Below are the code and all the weights of a small trained network. Each question names an input and a class and asks about switching units off, where a switched-off unit gives its printed mean instead of its output.

import numpy as np


def w(rows, s, z=0):
    codes = np.array(rows[::2]) - 128.0
    scale = np.full(codes.shape[1], s)
    scale[-1] = z or s
    return codes * scale


def f(y):
    return np.maximum(y, 0)


def log_softmax(a):
    a = a - a.max(-1, keepdims=True)
    return a - np.log(np.exp(a).sum(-1, keepdims=True))


def net(x, mask):
    res = np.array(x, float).reshape(1, 3) / 4 @ E
    y = f(res @ A[0][:, :-1].T + A[0][:, -1])
    res = res + np.where(mask, y, B[0][:, -1]) @ B[0][:, :-1]
    return log_softmax(res[-1] @ U[:, :-1].T + U[:, -1])


A, B = {}, {}
E = w([
[218,212,146,221,115],'x0',
[41,235,68,82,121],'x1',
[219,157,110,58,245],'x2',
],0.011)
A[0] = w([
[161,182,170,123,87,121],'neuron 0',
[174,170,62,149,85,59],'neuron 1',
[121,132,107,109,136,88],'neuron 2',
[212,117,190,190,111,104],'neuron 3',
[75,246,26,123,102,84],'neuron 4',
[90,189,72,120,134,60],'neuron 5',
[107,95,142,190,93,198],'neuron 6',
[114,53,194,98,144,48],'neuron 7',
[137,142,139,73,167,119],'neuron 8',
[110,240,43,124,111,56],'neuron 9',
[130,121,155,151,34,123],'neuron 10',
[202,174,100,73,192,157],'neuron 11',
[176,88,154,157,141,106],'neuron 12',
[169,193,193,156,107,43],'neuron 13',
[57,69,76,59,140,117],'neuron 14',
[160,184,113,186,118,158],'neuron 15',
[111,194,78,67,94,68],'neuron 16',
[106,88,126,44,121,86],'neuron 17',
[160,184,74,120,81,109],'neuron 18',
[149,84,177,155,145,109],'neuron 19',
[84,151,188,154,26,151],'neuron 20',
[74,134,141,144,53,88],'neuron 21',
[136,240,151,215,162,3],'neuron 22',
[187,154,152,71,178,148],'neuron 23',
[200,113,152,121,135,169],'neuron 24',
[117,195,188,185,175,45],'neuron 25',
[207,139,86,100,193,112],'neuron 26',
[94,129,168,151,80,144],'neuron 27',
],0.013,0.0032)
B[0] = w([
[80,115,140,112,158,170],'neuron 0',
[67,135,172,145,194,169],'neuron 1',
[85,115,149,156,129,147],'neuron 2',
[100,58,194,60,172,231],'neuron 3',
[175,80,168,63,83,246],'neuron 4',
[213,120,199,55,84,191],'neuron 5',
[150,168,76,76,53,202],'neuron 6',
[106,112,232,120,132,193],'neuron 7',
[119,141,58,195,121,188],'neuron 8',
[149,72,196,46,74,225],'neuron 9',
[158,209,89,173,32,198],'neuron 10',
[150,200,51,187,70,253],'neuron 11',
[160,32,180,71,86,194],'neuron 12',
[26,129,156,160,206,189],'neuron 13',
[50,130,166,184,254,231],'neuron 14',
[77,175,105,173,171,198],'neuron 15',
[153,48,175,75,72,199],'neuron 16',
[79,145,149,218,210,196],'neuron 17',
[88,69,196,102,139,173],'neuron 18',
[209,49,188,87,112,189],'neuron 19',
[170,172,51,125,104,222],'neuron 20',
[135,190,31,153,115,198],'neuron 21',
[49,151,178,193,189,212],'neuron 22',
[190,216,46,170,52,225],'neuron 23',
[146,135,138,136,104,202],'neuron 24',
[81,158,145,176,192,175],'neuron 25',
[182,154,66,111,99,235],'neuron 26',
[140,173,70,154,105,186],'neuron 27',
],0.0088,0.014)
U = w([
[147,207,4,145,55,1],'0',
[142,42,228,69,69,253],'1',
[2,151,180,177,199,158],'2',
],0.0094,0.00074)

Each question gives the input, the list of numbers given to net, and the class t.
The units are the neurons (one row each of A and B). Each row of codes is followed by its name. A weight is (code - 128) times the scale printed after its matrix; where a second scale follows, it is the last column's (A, B and U).
mask holds one flag per neuron, in row order. A switched-off neuron (its flag False) gives its mean, the last column of its row in B, instead of its output. The means were averaged over made-up inputs and are rounded, as every weight is.
A unit's drop is (log p(t) with every unit on - log p(t) with that unit switched off) / (log p(t) with every unit on - log p(t) with every unit switched off).
The circuit of an input: a set's keep is (log p(t) with only the set's units on - log p(t) with every unit switched off) / (log p(t) with every unit on - log p(t) with every unit switched off). Starting from the 12 units with the biggest drops (on a tie, the unit counted first), units are removed one at a time, each time the one whose removal leaves the highest keep (on an exact tie, the one counted first), for as long as the keep stays at least 0.8.
circuit, biggest first: the units of the circuit, biggest drop first
k most important neurons: the k neurons with the biggest drops, biggest first
drop when u is switched off: that unit's drop, to one decimal
input [-5,2,-4], class 2: circuit, biggest first => [neuron 14]
input [-7,1,-6], class 2: 2 most important neurons => [neuron 14; neuron 23]
input [-6,8,-6], class 1: 2 most important neurons => [neuron 4; neuron 16]
input [-8,-7,2], class 2: 4 most important neurons => [neuron 14; neuron 17; neuron 4; neuron 9]
input [2,-6,-6], class 0: 3 most important neurons => [neuron 10; neuron 20; neuron 6]
input [-1,-7,7], class 0: 2 most important neurons => [neuron 23; neuron 11]
input [-7,-7,-7], class 0: 3 most important neurons => [neuron 6; neuron 21; neuron 10]
input [3,-7,-8], class 0: 2 most important neurons => [neuron 10; neuron 20]
input [-6,7,-4], class 1: 2 most important neurons => [neuron 4; neuron 16]
input [6,8,7], class 1: 2 most important neurons => [neuron 9; neuron 4]
input [-6,6,2], class 1: 4 most important neurons => [neuron 16; neuron 4; neuron 5; neuron 9]
input [6,-5,-4], class 2: 2 most important neurons => [neuron 13; neuron 4]
input [-6,5,5], class 2: 3 most important neurons => [neuron 14; neuron 17; neuron 20]
input [7,-6,1], class 2: circuit, biggest first => [neuron 13]
input [-6,1,7], class 0: drop when neuron 23 is switched off => 0.4
input [5,7,-3], class 1: drop when neuron 4 is switched off => 0.1
input [-2,-7,8], class 0: drop when neuron 11 is switched off => 0.2
input [-4,5,-4], class 1: drop when neuron 16 is switched off => 0.4
